In the rows, 128 means zero.
Each row of numbers belongs to one of the objects below and depends on some of the facts about them. Some rows are named. Which object is each other row?

Some objects and their rows:
[139 129 146 119  98 142 119 131 128 128 142 126 114 132 123 121 134 111
 129 129 139 129 133 133 127 118 126 111 129 109 119] : selus
[157 112 143 137 119 114 152 129 121 102 131 125 140 128 115 130 174  96
 104 144 122 141 149 134 117 103 114 134 152 121 107] : flales
[136 150 157 123 147 127 116 118 124 167 134 140 127 145 115 124 131 142
 137 128 127 156 116 124 130 136 133 127 145 148 122] : klidrem
[114 126 112 121 146 115 109 121 123 137 141 147 149 125 145 132 113 132
 135 121 155 120 102 129 125 142 139 123 123 130 129] : ketron
[147 122 147 135 133 110 141 125 114 106 116 110 107 123 123 102 129 106
 119 132 109 150 134 124 139 117 113 148 151 135 118] : kulal
[118 124 115 121 154 123 127 122 124 141 147 145 145 133 141 137 118 131
 126 118 145 118 110 127 119 140 138 129 117 125 131] : ploral
[114 128 122 120 124 129 108 128 132 133 136 143 131 123 148 119  95 131
 133 122 135 120 110 119 126 147 135 121 116 127 126] : grosor
[130 122 146 124 167 144 174 123 113 136 127 115 115 160 105 136 127 122
  96 126 126 130 140 148 129 121  94 153 146 108 132] : romam
[136 150 158 120 137 128 124 119 129 171 140 136 125 137 113 119 132 146
 128 125 127 163 114 127 132 142 137 127 138 147 115] : kaska
[140 147 140 142 126 118 121 123 139 120 140 136 144 133 122 150 164 146
 114 147 128 149 134 128 107 127 131 115 143 135 118] : zaflas
[121 123 134 118 121 125 138 125 132 139 132 128 128 129 128 114 119 119
 107 123 136 139 115 128 137 138 129 135 127 118 119] : kubrurun
[117 125 109 136 134 149 154 136 139 128 128 132 132 134 125 157 136 141
 123 131 129 103 152 135 115 124 123 124 109 120 140] : treskebrom
[114 136 109 133 141 120 114 121 129 125 120 129 124 114 146 122 102 146
 141 119 138 119 114 126 136 141 140 128 112 135 140] : medru
[243  64  99  62  71 177  50 134  42  58 132  84 238 146  53  95 204 196
 178  96  46  67  78 171 111 163 188 142 143  87 161] : grefa
[113 132 102 140 117 128 116 135 140 118 113 127 132 113 137 147 126 142
 140 132 140 111 134 137 127 127 132 109 112 127 140] : povagro
[122 121 127 128  93 124 137 135 142 127 128 127 138 121 120 131 152 115
 107 136 134 136 136 135 128 120 130 118 128 118 115] : grena
[127 122 116 140 130 144 154 135 137 122 130 127 127 128 126 149 141 131
 123 136 117 108 157 128 114 120 124 131 112 124 135] : rafin

Some facts about the objects:
pite γ: klotra,fevon,zevir
tralim γ: klukin,pebol,tigazok
flales γ: stufetron,bralik,pledugok,noda,branin
vigro γ: grefa
lazor γ: tebrok,kitu,bigatok
trosti γ: melu,samisok,demam
pluflek γ: fidruk,kufli,dritik
ponek γ: skigrum,gruplabar,trozun,trusutus
gapleplol γ: skiskas,sagrutas,nistis,pire,trozun
refak γ: riruk,ploral,puzi,skunan
stoklim γ: fogu,badrim,demam
skuro γ: zilu,plefluflo,stufetron,neplil,plusker
rinik γ: grofludra,skodrel,neplil,nogo
purum γ: buno,gobril,stogro,grofludra
replol γ: medru,fizukan,truplan,meplok,nuvodro
plipi γ: buno,suro,fudro,saliplus
fliskeklek γ: klotra,stogro,veredro,zevir,dubrik,bigatok
plitrom γ: zevir,saliplus
skudur γ: dofepes,brorim,dritik
kulal γ: skinas,zevir,tufle,plusker
skovos γ: klukin,flomek
flubri γ: fogu,tigazok,branin
vibro γ: skigrum,soru,povagro,pagrakor,zime,ketron,puzi,kimo,laske
klatames γ: dofepes,plibruram,skiskas,drese
buzestir γ: klukin,fudra,drebes,dubrik
risak γ: mikol,dema,trozun
gubem γ: melu,samisok
kestom γ: plibruram,trubel
lopir γ: fidruk,klukin,fegur,rafin,demam
tustak γ: rustim,skazum,trubom,meplok,laplitra,laske
skogota γ: zime,plogasa,kimo,drese
mezus γ: skinum,trubel,dilebrin,plogasa,skovus
romam γ: petel,brasum,samisok,datin,puska
masi γ: treskebrom,puska,skunan
noko γ: lurik,suro,stiruk,fizukan,puzi,grosor
rigem γ: veredro,taplobrek,kitu,plusker
{pite,ponek,flomek,skinum,tufle,stufetron} Δ sibru
{flales,drese} Δ branin
{kubrurun,lurik,vibro,gruplabar} Δ zizum
{datin,pagrakor,truplan,grefa} Δ stufetron
{datin,muzis,dema,plusker} Δ risak
{selus,dubrik} Δ vibro
{neplil} Δ dodi
{stero} Δ dritik
{nistis,gritren,fugo,grofludra} Δ kubrurun
{nistis,plibruram} Δ saliplus
{badrim,lostoplon} Δ rustim
{gapleplol} Δ lurik
{gapleplol,tebrok,fudra,gritren} Δ pire
{pagrakor,stoklim,dremos,truzugru,skazum,kaska} Δ grena
{pagrakor,ketron} Δ skodrel
{brule} Δ fogu
{brule} Δ stoklim
{brule,sugron} Δ pledugok
{brule} Δ brorim
{ketron,klatames,zaflas,plogasa,skazum,branin} Δ kimo
{ketron} Δ trinin
{stipa,plibruram} Δ kestom
{stoklim} Δ fliskeklek
{bedrur,zizum,sugron,skovos,skovus,petel,pledugok} Δ tigazok
{klidrem} Δ tamen
{kozam} Δ ploral
{sibru,fizukan} Δ petel
{sibru,grosor,plipi,vibro,trinin} Δ gruplabar
{rinik,fliskeklek,dubrik,stufetron} Δ selus
{fevon} Δ beke
{tebrok,nuvodro} Δ dubrik
{lostoplon} Δ grofludra
{purum,sagrutas} Δ truplan
{purum,plusker} Δ bradrusam
{sugron} Δ tufle
{plefluflo} Δ skazum
{plipi} Δ dremos
{fogu} Δ dratis
{fudro,nanes,bradrusam} Δ mibugru
{kitu} Δ klotra
{kitu} Δ stiruk
{skudur} Δ dema
{skovos,buzestir,grena} Δ bedrur
{pire} Δ grosor
{klotra,truzugru,skazum,grena} Δ fugo
{klotra} Δ skovos
{sagrutas,tamen} Δ truzugru
{skovus,ploral} Δ tebri
{skovus} Δ grore
{skovus,tamen} Δ datin
{dema} Δ ketron
{dema} Δ kaska
{dodi} Δ vigro
{tebri} Δ zaflas
{skogota} Δ pebol
{ploral} Δ pagrakor
{plibruram} Δ flomek
{stufetron} Δ flales
{beke} Δ trubom
χ 641 <- pite,samisok,flales,datin,brorim,buno,grore,trosti,stero,povagro,treskebrom,saliplus,puzi,rinik,zizum,lostoplon,purum,plefluflo,dratis,kitu,skinum,vibro,bralik,laplitra,sagrutas,melu,skovus,rafin,bradrusam,truplan,gruplabar,nogo,grena,tigazok,klukin,laske
χ 214 <- mibugru,kufli,plitrom,pebol,fizukan,kestom,zaflas,nanes,skogota,tamen
χ 666 <- tralim,kubrurun,meplok,vigro,fidruk,bigatok,neplil,lurik,pluflek,ponek,stiruk,badrim,gapleplol,pagrakor,brule,ketron,stipa,stoklim,flomek,kozam,fevon,tebrok,grosor,sugron,replol,nuvodro,mikol,plipi,fudra,trusutus,gritren,drese,medru,fliskeklek,fogu,fugo,drebes,trubom,skodrel,kulal,skovos,flubri,klatames,skiskas,skigrum,pire,klotra,dofepes,kimo,trinin,dritik,dema,lopir,brasum,dodi,fegur,zevir,zime,tebri,gobril,trozun,mezus,ploral,grofludra,plibruram,stufetron,romam,branin,taplobrek,plusker,suro,noko,stogro,rustim
χ 317 <- lazor,klidrem,dubrik,dremos,tufle,petel,skazum,masi,kaska
χ 328 <- selus,puska,riruk,refak,bedrur,skuro,muzis,sibru,demam,fudro,skudur,risak,plogasa,truzugru,veredro,grefa,skinas,pledugok,soru,skunan,noda
χ 315 <- nistis,zilu,buzestir,gubem,trubel,tustak,dilebrin,rigem,beke

Rows to name:
No name comes twice in this set of rows, the named rows included.
[134 127 115 147 107 122 124 137 137 101 119 128 127 104 140 127 136 125
 139 138 113 118 148 116 125 122 137 122 114 139 129] -> buno
[121 156 136 122 143 117  99 119 132 170 145 151 144 123 129 131 118 161
 150 122 146 150  98 125 127 151 158 112 122 158 125] -> skazum
[131 112 154 112 137 133 153 131 118 136 136 124 125 153 115 116 127 102
  97 127 114 146 130 131 130 122 102 146 156 116 110] -> skovos
[131 119 130 125 150 114 130 122 115 128 138 136 137 131 130 125 126 118
 123 125 136 134 117 129 126 129 123 138 141 126 123] -> kozam
[140 131 128 133 122 138 136 129 129 124 142 120 109 116 132 129 141 123
 148 122 112 122 149 113 122 118 140 129 110 140 132] -> noda
[130 122 117 144 127 142 151 135 138 118 128 128 127 124 130 142 141 129
 124 135 113 112 155 124 116 120 127 134 113 130 133] -> klukin
[147 118 158 123 119 120 127 130 113 110 126 125 116 134 129 102 121  97
 112 135 111 145 127 121 131 123 106 139 157 121 108] -> fliskeklek
[136 154 137 151 126 146 142 126 149 124 135 130 119 135 126 151 148 162
 117 142 102 130 157 117 104 133 130 127 116 136 133] -> pebol
[132 122 128 134  89 147 152 132 152 130 140 137 128 123 127 131 146 116
  99 136 126 118 148 121 111 129 137 127  99 110 114] -> tigazok
[141 119 129 129 130 125 125 121 125 123 146 148 133 122 151 115 119 107
 124 125 117 125 124 106 115 139 138 142 119 131 119] -> stufetron

Now the same objects, written a new way:
Named rows:
[134 133 123 122 128 130 130 132 144 103 126 126 128 140 129 128 127 122
 126 123 120 136 123 131 128 136 125 123 144 113 129] : klotra
[129 129 126 137 127 105 125 121 108 136 120 131 121 118 121 127 134 125
 120 126 135 130 128 123 129 121 131 124 139 114 134] : fizukan
[123 128 126 121 130 132 133 126 130 127 128 123 128 132 129 120 122 126
 131 117 129 128 128 121 122 132 122 128 138 146 129] : muzis
[120 124 147 143 122 132 111 133 130 114 121 120 132 153 127 133 123 133
 130 133 133 122 132 135 125 119 114 122 125 114 136] : badrim
[128 136 139 105 108 135 156 146 169 142 136 137 126 131 134 119 140 139
 126 136 130 137 134 130 145 127 147 129 124 111 120] : rinik
[126 126 130 126 133 143 126 121 146 145 118 121 133 128 131 140 136 138
 129 143 130 130 131 130 135 131 120 125 140 162 129] : dodi
[125 132 126 128 129 131 130 128 129 129 128 126 129 129 128 128 120 128
 130 126 128 130 127 126 128 133 127 128 130 139 128] : tebri
[129 130 131 118 122 129 139 136 128 158 136 138 126 108 128 126 134 139
 130 134 139 125 134 128 137 123 146 135 109 132 118] : vibro
[122 125 131 152 117 108 105 120 116 145 121 132 125 126 124 128 130 133
 118 139 131 132 131 125 134 117 126 125 119 125 135] : kufli
[125 139 123 117 134 132 144 128 121 144 131 127 129 116 127 126 118 130
 132 120 131 130 128 122 126 136 132 125 130 150 124] : replol
[135 133 123 122 129 132 133 132 147 101 126 125 128 140 129 127 129 123
 126 124 119 136 123 132 129 136 125 123 146 112 130] : taplobrek
[134 129 117 131 146 124 126 122  98 125 125 125 127 111 121 133 123 121
 131 116 133 118 124 126 119 132 126 129 135 139 128] : mikol
[137 119 135 132 113 128 118 138 157 113 130 135 127 137 132 129 146 132
 123 143 124 130 129 139 140 120 135 134 118  94 125] : bralik
[124 121 132 145 123 128 109 125 131 120 124 123 130 142 128 132 123 128
 127 135 125 125 127 131 128 125 118 129 123 129 133] : fegur
[135 130 121 119 132 134 127 129 145  96 127 125 129 142 131 121 129 123
 127 116 116 137 124 130 121 136 118 123 147 119 129] : veredro
[123 113 130 149 128 129  96 119 119 118 124 121 132 141 128 129 122 127
 129 129 127 120 129 129 119 122 109 131 121 143 134] : puska
[123 117 130 144 125 131 101 123 131 115 124 122 132 146 130 127 122 128
 128 129 123 126 129 129 122 124 111 129 124 137 133] : demam

Rows to name:
No name comes twice in this set of rows, the named rows included.
[135 128 115 134 143 124 117 122 105 118 125 126 128 115 122 134 123 120
 130 120 128 122 123 128 120 132 124 130 132 136 127] -> kimo
[125 107 142 154 109 123  94 130 134 133 127 132 128 135 129 135 139 135
 124 151 133 117 133 137 139 110 129 142  97 115 129] -> datin
[123 131 120 139 116 110 122 120 124 155 126 136 124 115 127 122 127 131
 118 136 126 142 129 119 137 127 136 127 124 140 130] -> mibugru
[125 122 130 144 121 130 106 127 135 114 123 125 131 144 129 132 121 127
 126 136 123 129 127 132 128 127 118 129 124 127 132] -> fogu
[124 139 125 119 130 132 143 129 127 145 131 128 129 122 128 125 118 131
 131 123 130 132 129 122 127 135 131 125 129 149 125] -> noko
[115 134 135 131 121 134 132 128 132 156 130 127 131 130 130 125 114 138
 131 133 131 130 133 123 131 130 127 127 116 159 127] -> pluflek
[127 117 125 141 135 128 104 120 115 114 125 122 130 134 126 128 123 125
 130 122 127 121 127 128 117 125 112 130 128 140 132] -> skunan
[125 126 136 133 123 129 127 130 139 112 123 122 129 147 129 129 126 125
 127 128 127 127 127 130 129 128 121 126 138 118 134] -> fudra
[ 98 103 145  58 163 155 162  84  92 250 136 127 151 114 153 193 138 111
 140 196 147 133 143 132  91 114 177  95  80  98 116] -> vigro
[135 126 128 127 118 129 120 136 141 136 135 139 127 117 129 128 138 136
 126 140 128 131 131 134 138 123 140 135 107 118 120] -> grore
[128 130 122 160 110 102 121 125 113 139 133 131 131 131 123 118 132 135
 113 136 109 137 126 127 128 116 130 112 115 106 136] -> pebol
[132 128 119 133 143 123 124 122 102 125 125 124 127 116 122 132 123 122
 131 119 132 119 124 126 120 131 124 129 134 140 129] -> skiskas

Now the same objects, written a new way:
Some objects and their rows:
[144 115 134 153 176 132 118 134 148 134 127 131 158 155 126 182 118 145
 156 116 136 130  96 153 117 150 135 109] : riruk
[131 137 138 115 131 124 126 132 151 110 129 121 118 132 161 123 138 119
 150 116 101 136 159 141 134 170 145 132] : brorim
[133 142 124 118 125 113 127 120 135 111 125 109 110 126 145 137 151 110
 148 128 115 138 167 133 126 161 123 140] : lostoplon
[132 114 121 131  96 112 133 134 125 116 128 134 114 129 110 127 148 147
 152 117 141 129 131 117 168 119 126 109] : drese
[146 126 138 127 145 133 137 142 142 112 117 120 120 129 124 108 124 130
 118 121 145 129 134 110 111 127 150 108] : fidruk
[151 105 133 127 117 104 124 138 131 117 111 110 136 129  85 119 161 106
 118 136 149 147 138 149 143 116 113 146] : lurik
[161 121 145 116 111  87 139 125 146 112 127 105 146 131 117 126 179  72
 143 132 132 159 173 179 145 132 111 188] : gruplabar
[153 137 148 121 119 158 218 124 162  96 185 106  69 116 120 137  66  96
  42 142 194  80 141  43  72  24 112 163] : skovos
[ 98 114 109 130 119 140  98 117 108 131  98 108  93 107 111 139 144 132
 104 149 113 129 124 124 110 136 112 133] : klotra
[117 144 147 120 136 135 144 126 119 160 157 192 176 139 120 107  78 137
 105 140 120 107  74 151 144 116 118 121] : masi
[145 122 121 159 164 124 117 124 124 135 127 117 149 145 108 196 129 135
 155 128 149 127 107 136 111 142 117 117] : muzis
[165 119 123 143 147 167 201 108 143 139 147 119  81 120 103 117  85 108
  51 141 181  89  72  38  78  21 113 143] : buzestir
[160  95 107 147 140 124 121 137 111 133 105 114 128 147  71 114 148 138
 120 124 138 136  88 102 147 108 116 108] : nistis
[146  90 115 142 157 139 115 144 120 129 101 120 130 150  99 106 128 155
 117 126 119 130  84 114 128 109 145  99] : zilu
[121 111 129 130 129 133 115 140 135 121 112 128 124 130 127 110 134 143
 127 124 118 132 124 133 133 138 146 114] : suro
[128 144 123 115 121 117 127 117 130 114 122 110 105 121 150 141 151 117
 147 126 111 132 168 133 129 158 122 135] : plefluflo
[146  91 116 145 154 134 119 146 127 130 104 123 130 154  97 103 127 154
 123 121 125 128  85 111 136 114 144  94] : dilebrin

Which object is each row?
No name comes twice in this set of rows, the named rows included.
[ 96  89 111 137 132 168 117 109 119 186 122 156 130 116 139  99 101 147
  79 149  95 119  37 136 126  61 125 162] -> rigem
[141 130 118 126 131 122 121 136 110 116 113 112 123 127 105 118 140 128
 124 128 147 132 146 114 119 123 126 111] -> badrim
[126 138 139 117 121 122 126 132 151 120 137 127 119 135 166 124 134 121
 150 112 100 136 155 145 145 171 142 133] -> puzi
[118 173 114  95 162 130 101 157  88 185 164 163 202 120 158  72  71 134
 101 119 140 139 133 136 121  94 111 133] -> romam
[140 126 137 133 138 117 134 122 105 110 107 139 138 146  74 144 134 134
 123 153 128 108 104 132 123 147 119  96] -> klidrem
[132 149 128 120 116 114 126 122 129 115 133 111 105 128 144 139 150 113
 154 121 109 132 165 120 140 170 118 135] -> sagrutas
[136 118 133 173 136 109 127  97 101 115 134 110 190 159 109 186 146 131
 178 136 150 130 118 141  99 104 144 139] -> sibru
[127 112 138 102 111 100 124 146 143  76 149  85 116 143 125 158 135 104
 116 151 105 128 198 160 132 126 103 181] -> zizum
[114 157 133 120  92 129 144  99 129 161 167 145 124 107 175 123 123  99
 130 129 106 131 134 128 145 119 106 186] -> rinik
[141 119 127 137 112 115 125 133 120 121 114 116 124 129  96 119 157 122
 133 123 142 141 133 126 145 130 122 120] -> pire
[102 112 116 134 113 135 104 118 109 132 104 120 113 113 116 131 151 133
 117 143 117 130 122 132 120 125 123 136] -> plusker
[140 186  80  88 223 127  85 178  43 210 160 161 249 137 141  46  44 151
  85 124 142 142 112 126  99  58  90 113] -> gubem
[134 108 122 141 127 150 138 134 131 169 149 160 142 141 125  87  95 149
 104 118 124 121  57 111 157  73 129 129] -> tustak
[119 124 146 131  88 141 144 133 148 162 171 174 136 127 145  94  97 137
 122 106 127 125  98 122 181 102 131 145] -> mezus
[133 120 122 134 119 123 116 129 116 123 108 113 118 123  98 123 154 122
 124 133 135 138 133 122 130 130 121 125] -> tebrok

